Here is a tiny trained network, its code and every weight. The questions are about switching its units off for an input and a class, where a switched-off unit gives its printed mean instead of its output.

import numpy as np


def w(rows, s, z=0):
    codes = np.array(rows[::2]) - 128.0
    scale = np.full(codes.shape[1], s)
    scale[-1] = z or s
    return codes * scale


def f(y):
    return np.maximum(y, 0)


def log_softmax(a):
    a = a - a.max(-1, keepdims=True)
    return a - np.log(np.exp(a).sum(-1, keepdims=True))


def net(x, mask):
    res = np.array(x, float).reshape(1, 6) / 4 @ E
    y = f(res @ A[0][:, :-1].T + A[0][:, -1])
    res = res + np.where(mask, y, B[0][:, -1]) @ B[0][:, :-1]
    return log_softmax(res[-1] @ U[:, :-1].T + U[:, -1])


A, B = {}, {}
E = w([
[132,126,127,130,127,131],'x0',
[131,132,130,128,130,128],'x1',
[134,126,127,130,128,133],'x2',
[132,100,121,11,170,169],'x3',
[43,170,175,141,98,228],'x4',
[166,161,138,74,19,107],'x5',
],0.012)
A[0] = w([
[146,123,121,154,144,111,52],'neuron 1',
[126,128,126,130,120,114,96],'neuron 2',
[113,92,121,155,250,137,83],'neuron 3',
[104,172,137,212,124,161,135],'neuron 4',
[160,106,125,90,115,118,150],'neuron 5',
[137,144,160,138,141,120,107],'neuron 6',
[96,136,144,197,154,140,137],'neuron 7',
[74,158,138,114,89,213,1],'neuron 8',
[157,127,137,116,111,89,101],'neuron 9',
[128,122,127,69,169,172,44],'neuron 10',
[93,120,113,160,159,182,105],'neuron 11',
[138,129,130,129,109,135,147],'neuron 12',
[128,143,127,206,91,88,225],'neuron 13',
[93,147,129,121,105,179,160],'neuron 14',
[117,115,127,146,190,130,180],'neuron 15',
[136,155,135,124,68,128,240],'neuron 16',
[118,130,143,119,124,129,91],'neuron 17',
[164,123,137,83,148,108,118],'neuron 18',
[164,107,123,153,165,68,66],'neuron 19',
[81,146,142,121,98,192,123],'neuron 20',
[133,144,132,195,89,80,67],'neuron 21',
[144,161,131,213,87,75,70],'neuron 22',
[130,160,121,160,149,142,120],'neuron 23',
[143,143,129,61,107,125,94],'neuron 24',
[98,139,147,164,123,142,138],'neuron 25',
[148,172,138,106,36,126,2],'neuron 26',
[117,128,147,121,129,119,105],'neuron 27',
[112,142,137,110,117,150,34],'neuron 28',
[102,132,145,160,124,140,136],'neuron 29',
[141,133,107,97,123,128,105],'neuron 30',
[157,149,137,118,140,124,103],'neuron 31',
],0.019,0.0099)
B[0] = w([
[121,146,158,155,105,161,145],'neuron 1',
[117,136,120,99,124,139,133],'neuron 2',
[187,173,82,80,251,111,216],'neuron 3',
[82,60,153,124,14,124,220],'neuron 4',
[145,102,97,99,79,118,178],'neuron 5',
[133,108,107,135,127,156,134],'neuron 6',
[81,80,109,140,36,139,198],'neuron 7',
[231,169,76,66,248,87,215],'neuron 8',
[121,91,93,94,104,137,167],'neuron 9',
[131,193,178,204,194,123,175],'neuron 10',
[94,88,150,135,45,142,183],'neuron 11',
[89,146,89,133,143,75,153],'neuron 12',
[96,202,213,220,170,156,253],'neuron 13',
[84,138,141,195,138,137,209],'neuron 14',
[142,176,176,164,148,121,192],'neuron 15',
[188,82,70,57,147,123,235],'neuron 16',
[150,111,107,129,143,159,134],'neuron 17',
[118,98,86,98,95,129,171],'neuron 18',
[102,184,185,178,192,151,189],'neuron 19',
[122,196,177,164,193,131,221],'neuron 20',
[153,153,68,71,206,110,201],'neuron 21',
[201,143,92,76,221,101,223],'neuron 22',
[128,103,149,133,84,130,155],'neuron 23',
[110,67,112,86,52,137,179],'neuron 24',
[102,95,125,132,66,142,181],'neuron 25',
[91,204,204,227,192,149,203],'neuron 26',
[145,119,122,130,129,149,130],'neuron 27',
[153,91,86,93,148,124,145],'neuron 28',
[105,110,130,124,69,138,173],'neuron 29',
[116,100,119,116,107,105,150],'neuron 30',
[111,107,109,124,122,125,138],'neuron 31',
],0.023,0.018)
U = w([
[135,174,168,187,122,136,57],'0',
[213,139,65,70,140,84,255],'1',
[104,60,98,102,5,130,84],'2',
],0.011,0.0027)

Each question gives the input, the list of numbers given to net, and the class t.
The units are the neurons (one row each of A and B). Each row of codes is followed by its name. A weight is (code - 128) times the scale printed after its matrix; where a second scale follows, it is the last column's (A, B and U).
mask holds one flag per neuron, in row order. A switched-off neuron (its flag False) gives its mean, the last column of its row in B, instead of its output. The means were averaged over made-up inputs and are rounded, as every weight is.
A unit's drop is (log p(t) with every unit on - log p(t) with that unit switched off) / (log p(t) with every unit on - log p(t) with every unit switched off).
unit that matters most: the unit with the biggest drop
top k neurons: the k neurons with the biggest drops, biggest first
drop when u is switched off: that unit's drop, to one decimal
input [5,4,1,-3,0,5], class 1: top 3 neurons -> [neuron 16; neuron 22; neuron 20]
input [0,8,-7,3,6,4], class 1: top 2 neurons -> [neuron 8; neuron 13]
input [-4,3,1,-1,-8,-3], class 0: top 2 neurons -> [neuron 19; neuron 16]
input [-8,1,-1,-3,6,-1], class 2: unit that matters most -> neuron 4
input [0,-4,-2,4,4,7], class 1: top 2 neurons -> [neuron 13; neuron 8]
input [5,-5,5,-8,-4,5], class 1: top 2 neurons -> [neuron 22; neuron 21]
input [-5,7,-8,1,-1,8], class 2: top 4 neurons -> [neuron 8; neuron 3; neuron 22; neuron 24]
input [-2,3,8,-1,-8,0], class 0: top 4 neurons -> [neuron 19; neuron 16; neuron 8; neuron 3]
input [-4,-7,0,4,8,3], class 1: top 2 neurons -> [neuron 8; neuron 13]
input [2,-2,-5,1,-6,3], class 2: top 3 neurons -> [neuron 8; neuron 3; neuron 22]
input [3,3,-4,7,5,7], class 1: top 2 neurons -> [neuron 8; neuron 13]
input [6,-5,-6,-5,-2,1], class 1: top 2 neurons -> [neuron 22; neuron 26]
input [3,1,1,2,-1,-3], class 1: top 3 neurons -> [neuron 13; neuron 26; neuron 3]
input [2,-8,-4,4,0,7], class 2: drop when neuron 24 is switched off -> 0.2
input [4,1,-7,1,7,6], class 1: drop when neuron 19 is switched off -> 0.2
input [2,8,2,0,6,-6], class 2: drop when neuron 4 is switched off -> 0.4
